Here is a tiny trained network, its code and every weight. The questions are about switching its units off for an input and a target symbol, where a switched-off unit gives its printed mean instead of its output.

import numpy as np


def w(rows, s, z=0):
    codes = np.array(rows[::2]) - 128.0
    scale = np.full(codes.shape[1], s)
    scale[-1] = z or s
    return codes * scale


def f(y):
    return np.maximum(y, 0)


def softmax(a):
    e = np.exp(a - a.max(-1, keepdims=True))
    return e / e.sum(-1, keepdims=True)


def log_softmax(a):
    a = a - a.max(-1, keepdims=True)
    return a - np.log(np.exp(a).sum(-1, keepdims=True))


def net(x, mask):
    ids = ['ΔΠαγζθλμτ'.index(c) for c in x.split()]
    T = len(ids)
    res = E[ids] + P[:T]
    u = 0
    for l in range(2):
        r = res
        for j in range(2):
            rows = slice(2 * j, 2 * j + 2)
            q, k, v = (r @ M[l][rows].T for M in (Q, K, V))
            z = softmax(np.where(np.tri(T) > 0, q @ k.T / 2**0.5, -1e9)) @ v
            o = O[l][rows]
            res = res + np.where(mask[u + j], z, o[:, -1]) @ o[:, :-1]
        u += 2
        y = f(res @ A[l][:, :-1].T + A[l][:, -1])
        res = res + np.where(mask[u : u + 12], y, B[l][:, -1]) @ B[l][:, :-1]
        u += 12
    return log_softmax(res[-1] @ U[:, :-1].T + U[:, -1])


Q, K, V, O, A, B = {}, {}, {}, {}, {}, {}
E = w([
[183,118,102,146,76,184],'Δ',
[167,116,62,20,196,93],'Π',
[123,194,159,204,142,123],'α',
[1,66,64,59,53,147],'γ',
[91,145,201,91,185,163],'ζ',
[72,64,26,120,220,69],'θ',
[178,94,67,41,81,144],'λ',
[176,97,98,175,133,11],'μ',
[115,51,125,175,169,180],'τ',
],0.014)
P = w([
[99,190,150,115,189,255],'0',
[116,180,172,108,200,209],'1',
[137,157,147,109,172,168],'2',
[157,131,151,121,184,148],'3',
[188,103,166,120,177,116],'4',
[228,73,214,117,184,104],'5',
],0.0058)
Q[0] = w([
[124,149,212,172,119,129],'L0H1',
[214,64,72,130,229,176],'L0H1',
[103,3,190,36,128,221],'L0H2',
[220,199,156,210,153,35],'L0H2',
],0.0077)
K[0] = w([
[153,166,157,204,134,133],'L0H1',
[150,39,91,115,188,115],'L0H1',
[64,21,134,131,119,57],'L0H2',
[182,214,154,244,134,141],'L0H2',
],0.011)
V[0] = w([
[157,128,155,170,79,171],'L0H1',
[165,93,99,73,69,100],'L0H1',
[127,128,130,171,149,70],'L0H2',
[2,106,80,66,76,49],'L0H2',
],0.0081)
O[0] = w([
[129,98,107,112,1,221,1],'L0H1',
[169,144,207,180,218,184,131],'L0H1',
[53,183,4,114,145,107,70],'L0H2',
[142,61,194,114,82,75,185],'L0H2',
],0.0075,0.0037)
A[0] = w([
[145,91,61,154,84,88,194],'L0N1',
[184,68,121,149,104,185,146],'L0N2',
[57,109,56,95,109,93,204],'L0N3',
[52,97,166,67,86,193,154],'L0N4',
[159,136,159,162,163,184,147],'L0N5',
[124,51,184,144,44,122,130],'L0N6',
[105,224,177,177,132,180,125],'L0N7',
[120,144,111,147,13,161,97],'L0N8',
[231,120,109,149,105,61,253],'L0N9',
[87,102,90,114,254,64,100],'L0N10',
[143,106,87,91,141,218,184],'L0N11',
[112,151,131,126,39,82,58],'L0N12',
],0.0082,0.0044)
B[0] = w([
[79,170,140,161,165,140,158],'L0N1',
[136,120,154,192,73,159,175],'L0N2',
[168,109,192,161,103,195,176],'L0N3',
[197,209,132,158,165,115,170],'L0N4',
[131,190,114,118,81,132,168],'L0N5',
[84,146,157,156,126,82,166],'L0N6',
[204,170,2,96,119,76,152],'L0N7',
[152,78,57,103,137,50,139],'L0N8',
[131,215,193,178,237,121,212],'L0N9',
[209,104,177,151,160,180,254],'L0N10',
[148,132,133,177,81,198,183],'L0N11',
[153,131,107,119,153,187,132],'L0N12',
],0.0071,0.0094)
Q[1] = w([
[73,55,76,62,141,121],'L1H1',
[65,137,110,151,47,15],'L1H1',
[96,142,84,114,4,57],'L1H2',
[110,81,114,42,217,117],'L1H2',
],0.011)
K[1] = w([
[124,94,89,96,91,206],'L1H1',
[62,155,124,115,70,136],'L1H1',
[68,179,125,123,43,206],'L1H2',
[246,174,103,145,176,124],'L1H2',
],0.012)
V[1] = w([
[209,22,92,112,141,145],'L1H1',
[152,56,127,45,75,171],'L1H1',
[103,205,83,101,94,147],'L1H2',
[56,83,151,254,123,179],'L1H2',
],0.0071)
O[1] = w([
[166,41,104,113,108,104,202],'L1H1',
[229,141,126,166,51,40,23],'L1H1',
[134,170,160,173,149,160,2],'L1H2',
[57,47,125,254,250,58,146],'L1H2',
],0.0085,0.0089)
A[1] = w([
[55,124,133,146,136,99,33],'L1N1',
[144,212,5,97,133,137,135],'L1N2',
[84,100,112,67,105,79,252],'L1N3',
[148,192,126,142,92,125,227],'L1N4',
[121,87,106,110,149,92,191],'L1N5',
[113,142,72,123,110,60,75],'L1N6',
[104,107,153,125,128,176,154],'L1N7',
[149,130,199,56,171,111,87],'L1N8',
[177,82,177,87,71,154,73],'L1N9',
[126,193,47,77,82,69,42],'L1N10',
[123,119,165,159,159,93,76],'L1N11',
[146,130,129,151,171,130,5],'L1N12',
],0.011,0.0035)
B[1] = w([
[169,156,132,105,26,171,153],'L1N1',
[122,135,118,111,51,35,186],'L1N2',
[132,78,108,140,204,130,148],'L1N3',
[162,107,122,125,255,89,168],'L1N4',
[189,183,139,82,195,81,203],'L1N5',
[98,167,161,117,140,147,130],'L1N6',
[111,168,111,105,114,74,182],'L1N7',
[80,113,107,168,46,123,252],'L1N8',
[126,97,121,126,96,188,183],'L1N9',
[66,87,136,141,128,188,142],'L1N10',
[123,120,99,96,69,134,203],'L1N11',
[79,160,126,106,53,169,185],'L1N12',
],0.0089,0.012)
U = w([
[167,114,104,153,91,114,6],'Δ',
[144,98,110,49,51,178,72],'Π',
[108,144,79,114,89,86,81],'α',
[103,107,252,147,80,76,225],'γ',
[176,209,223,69,140,104,121],'ζ',
[132,65,130,96,184,103,183],'θ',
[202,166,254,145,163,161,186],'λ',
[52,153,178,67,158,186,155],'μ',
[91,67,97,196,105,159,91],'τ',
],0.0064,0.0022)

Each question gives the input, a string of symbols that net reads in full, and the target symbol t.
The units are the heads (2 rows each of Q, K, V and O) and the neurons (one row each of A and B). Each row of codes is followed by its name. A weight is (code - 128) times the scale printed after its matrix; where a second scale follows, it is the last column's (O, A, B and U).
mask holds one flag per unit, layer by layer, with each layer's heads first. A switched-off unit (its flag False) gives its mean, the last column of its rows in O or B, instead of its output. The means were averaged over made-up inputs and are rounded, as every weight is.
A unit's drop is (log p(t) with every unit on - log p(t) with that unit switched off) / (log p(t) with every unit on - log p(t) with every unit switched off).
The circuit of an input: a set's keep is (log p(t) with only the set's units on - log p(t) with every unit switched off) / (log p(t) with every unit on - log p(t) with every unit switched off). Starting from the 12 units with the biggest drops (on a tie, the unit counted first), units are removed one at a time, each time the one whose removal leaves the highest keep (on an exact tie, the one counted first), for as long as the keep stays at least 0.8.
units of the circuit, in order: the units of the circuit, biggest drop first
most important unit: the unit with the biggest drop
k most important neurons: the k neurons with the biggest drops, biggest first
k most important neurons of layer l: the k neurons of layer l with the biggest drops, biggest first
which heads matter: for each layer, one digit per head in row order, 1 if its drop is at least 0.15 and else 0, layers parted by /
input τ λ λ λ μ α, target α: units of the circuit, in order	(L0H2, L1N2, L0N7)
input γ λ μ λ ζ λ, target μ: units of the circuit, in order	(L1H1, L0N9)
input Δ θ Π ζ, target Π: which heads matter	10 / 01
input ζ ζ θ Δ, target θ: which heads matter	10 / 11
input λ τ θ μ Δ Δ, target μ: which heads matter	00 / 10
input ζ μ Π γ, target γ: which heads matter	01 / 00
input γ Π Δ, target γ: units of the circuit, in order	(L0H2, L0N6, L1H2)
input Δ τ λ, target λ: most important unit	L0H2
input Δ γ θ τ, target θ: which heads matter	10 / 11
input θ θ ζ λ τ, target θ: which heads matter	10 / 11
input Δ τ Δ ζ τ, target τ: units of the circuit, in order	(L0H1, L1H2, L0H2)
input θ γ Δ θ λ, target θ: 3 most important neurons	(L0N10, L1N3, L1N5)
input θ θ μ α Δ τ, target μ: units of the circuit, in order	(L0N9, L1H1)
input θ τ γ ζ, target γ: units of the circuit, in order	(L0H2, L1N8)
input α μ λ Δ, target μ: units of the circuit, in order	(L1H1, L0N9)
input γ Δ Π θ τ μ, target μ: most important unit	L0N9
input λ Δ Δ Π λ τ, target Π: units of the circuit, in order	(L1H2, L1N9, L0N2)
input λ γ τ, target γ: units of the circuit, in order	(L0H2, L0N6)
input Π λ τ, target Π: units of the circuit, in order	(L1H2, L0N9, L0H1)
input θ Δ α, target α: units of the circuit, in order	(L1N2, L0H2, L0N7)
input θ Π α τ γ λ, target γ: units of the circuit, in order	(L0H2, L0N6)
input ζ ζ λ, target λ: most important unit	L0H1
input Δ τ Δ, target τ: which heads matter	10 / 01
input α λ λ Δ Δ, target λ: 2 most important neurons of layer 1	(L1N8, L1N4)
input λ θ ζ Π θ Δ, target θ: 3 most important neurons of layer 0	(L0N10, L0N3, L0N4)
input ζ ζ τ ζ Δ, target τ: which heads matter	11 / 01
input ζ λ θ λ ζ, target θ: 3 most important neurons of layer 0	(L0N10, L0N9, L0N3)
input τ θ λ μ, target μ: 2 most important neurons of layer 0	(L0N9, L0N1)
input λ θ ζ α α λ, target θ: 2 most important neurons of layer 0	(L0N10, L0N3)
